Below is a small trained network, with its code and all its weights. Each question gives an input and a class and asks what happens when units are switched off, that is, made to give their printed mean instead of their output.

import numpy as np


def w(rows, s, z=0):
    codes = np.array(rows[::2]) - 128.0
    scale = np.full(codes.shape[1], s)
    scale[-1] = z or s
    return codes * scale


def f(y):
    return y / 2 * (1 + np.tanh(0.7978845608 * (y + 0.044715 * y**3)))


def log_softmax(a):
    a = a - a.max(-1, keepdims=True)
    return a - np.log(np.exp(a).sum(-1, keepdims=True))


def net(x, mask):
    res = np.array(x, float).reshape(1, 7) / 4 @ E
    y = f(res @ A[0][:, :-1].T + A[0][:, -1])
    res = res + np.where(mask, y, B[0][:, -1]) @ B[0][:, :-1]
    return log_softmax(res[-1] @ U[:, :-1].T + U[:, -1])


A, B = {}, {}
E = w([
[130,125,131],'x0',
[145,28,215],'x1',
[130,127,129],'x2',
[127,127,129],'x3',
[184,205,213],'x4',
[126,128,129],'x5',
[255,100,83],'x6',
],0.0086)
A[0] = w([
[73,119,154,136],'neuron 1',
[174,77,154,130],'neuron 2',
[104,82,54,97],'neuron 3',
[152,173,176,94],'neuron 4',
[130,169,113,92],'neuron 5',
[160,75,160,134],'neuron 6',
[7,137,156,73],'neuron 7',
[124,120,133,56],'neuron 8',
[154,116,123,60],'neuron 9',
[125,101,109,55],'neuron 10',
[138,150,136,72],'neuron 11',
[127,157,111,88],'neuron 12',
[128,163,98,77],'neuron 13',
[146,188,169,84],'neuron 14',
[92,131,141,99],'neuron 15',
[132,86,158,59],'neuron 16',
[167,108,97,169],'neuron 17',
[99,93,86,82],'neuron 18',
[131,175,91,86],'neuron 19',
[121,173,88,90],'neuron 20',
[140,156,167,57],'neuron 21',
[105,95,174,127],'neuron 22',
[112,102,85,93],'neuron 23',
[121,79,176,71],'neuron 24',
[95,46,95,149],'neuron 25',
[186,125,94,125],'neuron 26',
[98,198,74,96],'neuron 27',
[122,112,105,70],'neuron 28',
[147,167,146,49],'neuron 29',
[118,73,183,76],'neuron 30',
[115,108,108,85],'neuron 31',
[145,153,157,67],'neuron 32',
[97,135,147,69],'neuron 33',
[202,110,91,9],'neuron 34',
[178,91,95,123],'neuron 35',
[136,154,104,132],'neuron 36',
[170,114,112,97],'neuron 37',
[184,174,158,117],'neuron 38',
[113,104,102,81],'neuron 39',
[174,114,116,53],'neuron 40',
[66,138,158,56],'neuron 41',
[155,165,76,128],'neuron 42',
[100,99,84,114],'neuron 43',
],0.016,0.011)
B[0] = w([
[133,166,115,203],'neuron 1',
[92,132,95,218],'neuron 2',
[150,103,179,213],'neuron 3',
[165,67,177,177],'neuron 4',
[148,101,112,138],'neuron 5',
[93,113,69,214],'neuron 6',
[166,194,119,250],'neuron 7',
[246,129,98,105],'neuron 8',
[165,140,120,120],'neuron 9',
[187,112,128,119],'neuron 10',
[159,116,126,114],'neuron 11',
[146,122,109,126],'neuron 12',
[162,104,94,136],'neuron 13',
[141,108,157,176],'neuron 14',
[149,155,130,144],'neuron 15',
[200,95,57,137],'neuron 16',
[98,186,136,242],'neuron 17',
[171,88,186,159],'neuron 18',
[136,101,99,158],'neuron 19',
[136,80,79,160],'neuron 20',
[166,119,147,133],'neuron 21',
[123,132,89,191],'neuron 22',
[145,102,162,156],'neuron 23',
[164,98,74,163],'neuron 24',
[120,129,165,254],'neuron 25',
[129,182,139,226],'neuron 26',
[119,77,99,201],'neuron 27',
[159,112,132,118],'neuron 28',
[148,119,131,127],'neuron 29',
[130,88,70,179],'neuron 30',
[173,120,149,124],'neuron 31',
[158,114,141,128],'neuron 32',
[159,143,121,130],'neuron 33',
[164,187,109,177],'neuron 34',
[146,166,142,228],'neuron 35',
[106,120,111,158],'neuron 36',
[149,176,132,167],'neuron 37',
[116,90,174,202],'neuron 38',
[170,114,151,130],'neuron 39',
[178,165,119,144],'neuron 40',
[195,189,116,168],'neuron 41',
[77,109,98,207],'neuron 42',
[150,117,187,176],'neuron 43',
],0.012,0.0071)
U = w([
[143,251,133,103],'0',
[122,107,71,85],'1',
[147,113,230,62],'2',
[85,170,152,253],'3',
],0.013,0.0083)

Each question gives the input, the list of numbers given to net, and the class t.
The units are the neurons (one row each of A and B). Each row of codes is followed by its name. A weight is (code - 128) times the scale printed after its matrix; where a second scale follows, it is the last column's (A, B and U).
mask holds one flag per neuron, in row order. A switched-off neuron (its flag False) gives its mean, the last column of its row in B, instead of its output. The means were averaged over made-up inputs and are rounded, as every weight is.
A unit's drop is (log p(t) with every unit on - log p(t) with that unit switched off) / (log p(t) with every unit on - log p(t) with every unit switched off).
The circuit of an input: a set's keep is (log p(t) with only the set's units on - log p(t) with every unit switched off) / (log p(t) with every unit on - log p(t) with every unit switched off). Starting from the 12 units with the biggest drops (on a tie, the unit counted first), units are removed one at a time, each time the one whose removal leaves the highest keep (on an exact tie, the one counted first), for as long as the keep stays at least 0.8.
units of the circuit, in order: the units of the circuit, biggest drop first
most important unit: the unit with the biggest drop
top k neurons: the k neurons with the biggest drops, biggest first
drop of u: that unit's drop, to one decimal
input [-5,6,-7,-8,6,-3,-6], class 0: top 2 neurons : (neuron 7; neuron 41)
input [1,4,1,-8,7,-4,-5], class 2: units of the circuit, in order : (neuron 4)
input [-1,-3,-5,-6,3,-5,-2], class 1: units of the circuit, in order : (neuron 17; neuron 26; neuron 35)
input [1,7,1,6,-8,0,-1], class 2: top 4 neurons : (neuron 25; neuron 3; neuron 18; neuron 43)
input [-4,-4,-7,8,6,-7,3], class 2: top 2 neurons : (neuron 38; neuron 4)
input [-6,4,4,1,-7,2,-7], class 0: top 3 neurons : (neuron 7; neuron 1; neuron 41)
input [-6,7,-1,-8,-8,6,-3], class 2: top 2 neurons : (neuron 25; neuron 18)
input [-1,0,4,4,8,-7,6], class 2: top 2 neurons : (neuron 38; neuron 4)
input [6,-4,4,2,8,7,7], class 2: top 2 neurons : (neuron 38; neuron 4)
input [2,6,6,-4,0,0,-7], class 0: drop of neuron 7 : 0.4
input [5,6,-5,1,3,5,5], class 1: drop of neuron 7 : 0.1
input [-4,4,0,3,1,8,-4], class 0: drop of neuron 42 : 0.2
input [-2,4,6,-7,-3,-1,-7], class 0: drop of neuron 7 : 0.2
input [-3,4,-3,-4,-2,7,0], class 1: most important unit : neuron 26
